Here is a tiny trained network, its code and every weight. The questions are about switching its units off for an input and a class, where a switched-off unit gives its printed mean instead of its output.

import numpy as np


def w(rows, s, z=0):
    codes = np.array(rows[::2]) - 128.0
    scale = np.full(codes.shape[1], s)
    scale[-1] = z or s
    return codes * scale


def f(y):
    return y / 2 * (1 + np.tanh(0.7978845608 * (y + 0.044715 * y**3)))


def log_softmax(a):
    a = a - a.max(-1, keepdims=True)
    return a - np.log(np.exp(a).sum(-1, keepdims=True))


def net(x, mask):
    res = np.array(x, float).reshape(1, 3) / 4 @ E
    y = f(res @ A[0][:, :-1].T + A[0][:, -1])
    res = res + np.where(mask, y, B[0][:, -1]) @ B[0][:, :-1]
    return log_softmax(res[-1] @ U[:, :-1].T + U[:, -1])


A, B = {}, {}
E = w([
[105,157,105,190,254,37,21],'x0',
[181,30,229,28,253,181,49],'x1',
[179,170,90,91,35,113,51],'x2',
],0.0078)
A[0] = w([
[119,124,114,160,150,80,120,255],'n1',
[77,143,157,201,81,135,107,92],'n2',
[61,84,139,185,220,125,231,112],'n3',
[77,176,105,148,110,119,144,116],'n4',
[162,70,152,118,160,163,106,156],'n5',
[185,135,130,83,182,133,77,153],'n6',
[134,172,127,184,93,95,142,119],'n7',
[120,162,129,108,154,174,105,70],'n8',
[131,120,68,138,117,115,147,88],'n9',
[169,145,111,112,47,109,7,101],'n10',
[123,142,108,128,144,117,109,71],'n11',
[129,130,150,174,153,104,97,140],'n12',
[91,176,136,185,138,133,25,96],'n13',
[141,119,175,105,129,154,86,54],'n14',
[124,101,162,98,46,175,179,98],'n15',
[95,131,117,154,172,82,89,83],'n16',
[114,176,88,130,147,117,140,131],'n17',
[123,137,155,170,146,150,126,107],'n18',
],0.013,0.0082)
B[0] = w([
[196,105,53,115,65,137,93,250],'n1',
[87,96,146,145,169,116,142,175],'n2',
[106,241,172,95,87,176,91,254],'n3',
[96,73,178,126,129,122,96,206],'n4',
[90,100,79,149,88,99,113,237],'n5',
[103,72,130,152,104,134,113,240],'n6',
[77,64,139,120,123,139,115,215],'n7',
[99,134,172,131,168,106,180,128],'n8',
[97,115,148,105,138,85,120,156],'n9',
[102,253,175,100,93,194,101,232],'n10',
[112,138,129,96,160,130,158,129],'n11',
[139,117,103,109,127,102,164,184],'n12',
[146,158,88,112,174,104,200,207],'n13',
[48,130,167,129,155,82,168,167],'n14',
[173,156,17,113,156,49,148,245],'n15',
[118,163,115,109,154,49,208,195],'n16',
[118,94,108,146,142,105,134,175],'n17',
[123,147,123,109,124,126,147,135],'n18',
],0.017,0.0093)
U = w([
[85,248,193,59,96,164,87,123],'0',
[192,120,59,84,182,46,204,137],'1',
[6,2,170,126,119,72,94,81],'2',
[231,69,73,148,49,173,38,254],'3',
[191,80,225,161,240,150,166,37],'4',
],0.0084,0.0036)

Each question gives the input, the list of numbers given to net, and the class t.
The units are the neurons (one row each of A and B). Each row of codes is followed by its name. A weight is (code - 128) times the scale printed after its matrix; where a second scale follows, it is the last column's (A, B and U).
mask holds one flag per neuron, in row order. A switched-off neuron (its flag False) gives its mean, the last column of its row in B, instead of its output. The means were averaged over made-up inputs and are rounded, as every weight is.
A unit's drop is (log p(t) with every unit on - log p(t) with that unit switched off) / (log p(t) with every unit on - log p(t) with every unit switched off).
The circuit of an input: a set's keep is (log p(t) with only the set's units on - log p(t) with every unit switched off) / (log p(t) with every unit on - log p(t) with every unit switched off). Starting from the 12 units with the biggest drops (on a tie, the unit counted first), units are removed one at a time, each time the one whose removal leaves the highest keep (on an exact tie, the one counted first), for as long as the keep stays at least 0.8.
units of the circuit, in order: the units of the circuit, biggest drop first
unit that matters most: the unit with the biggest drop
top k neurons: the k neurons with the biggest drops, biggest first
drop when u is switched off: that unit's drop, to one decimal
input [1,7,5], class 2: top 4 neurons -> (n6, n3, n5, n14)
input [-4,-5,-3], class 2: top 3 neurons -> (n4, n13, n7)
input [-3,-2,2], class 3: units of the circuit, in order -> (n16)
input [-3,-1,-1], class 3: top 2 neurons -> (n16, n13)
input [-1,-1,2], class 3: units of the circuit, in order -> (n16, n14)
input [-5,1,-2], class 1: top 2 neurons -> (n15, n1)
input [-8,6,-8], class 0: top 4 neurons -> (n3, n13, n1, n16)
input [-1,3,0], class 3: top 2 neurons -> (n7, n4)
input [-2,-5,4], class 2: top 3 neurons -> (n3, n7, n4)
input [5,5,1], class 1: top 4 neurons -> (n13, n16, n7, n4)
input [7,6,-8], class 0: top 2 neurons -> (n3, n15)
input [-2,2,1], class 3: top 2 neurons -> (n16, n13)
input [-5,-6,2], class 2: top 3 neurons -> (n7, n4, n13)
input [-7,6,3], class 1: unit that matters most -> n15
input [1,-7,-7], class 0: top 3 neurons -> (n3, n6, n5)
input [-2,-3,-3], class 3: top 3 neurons -> (n10, n16, n14)
input [6,7,3], class 2: drop when n15 is switched off -> 3.1
input [0,8,-8], class 0: drop when n2 is switched off -> 0.1
input [0,1,1], class 3: drop when n3 is switched off -> 0.2
input [3,-1,-3], class 3: units of the circuit, in order -> (n1)
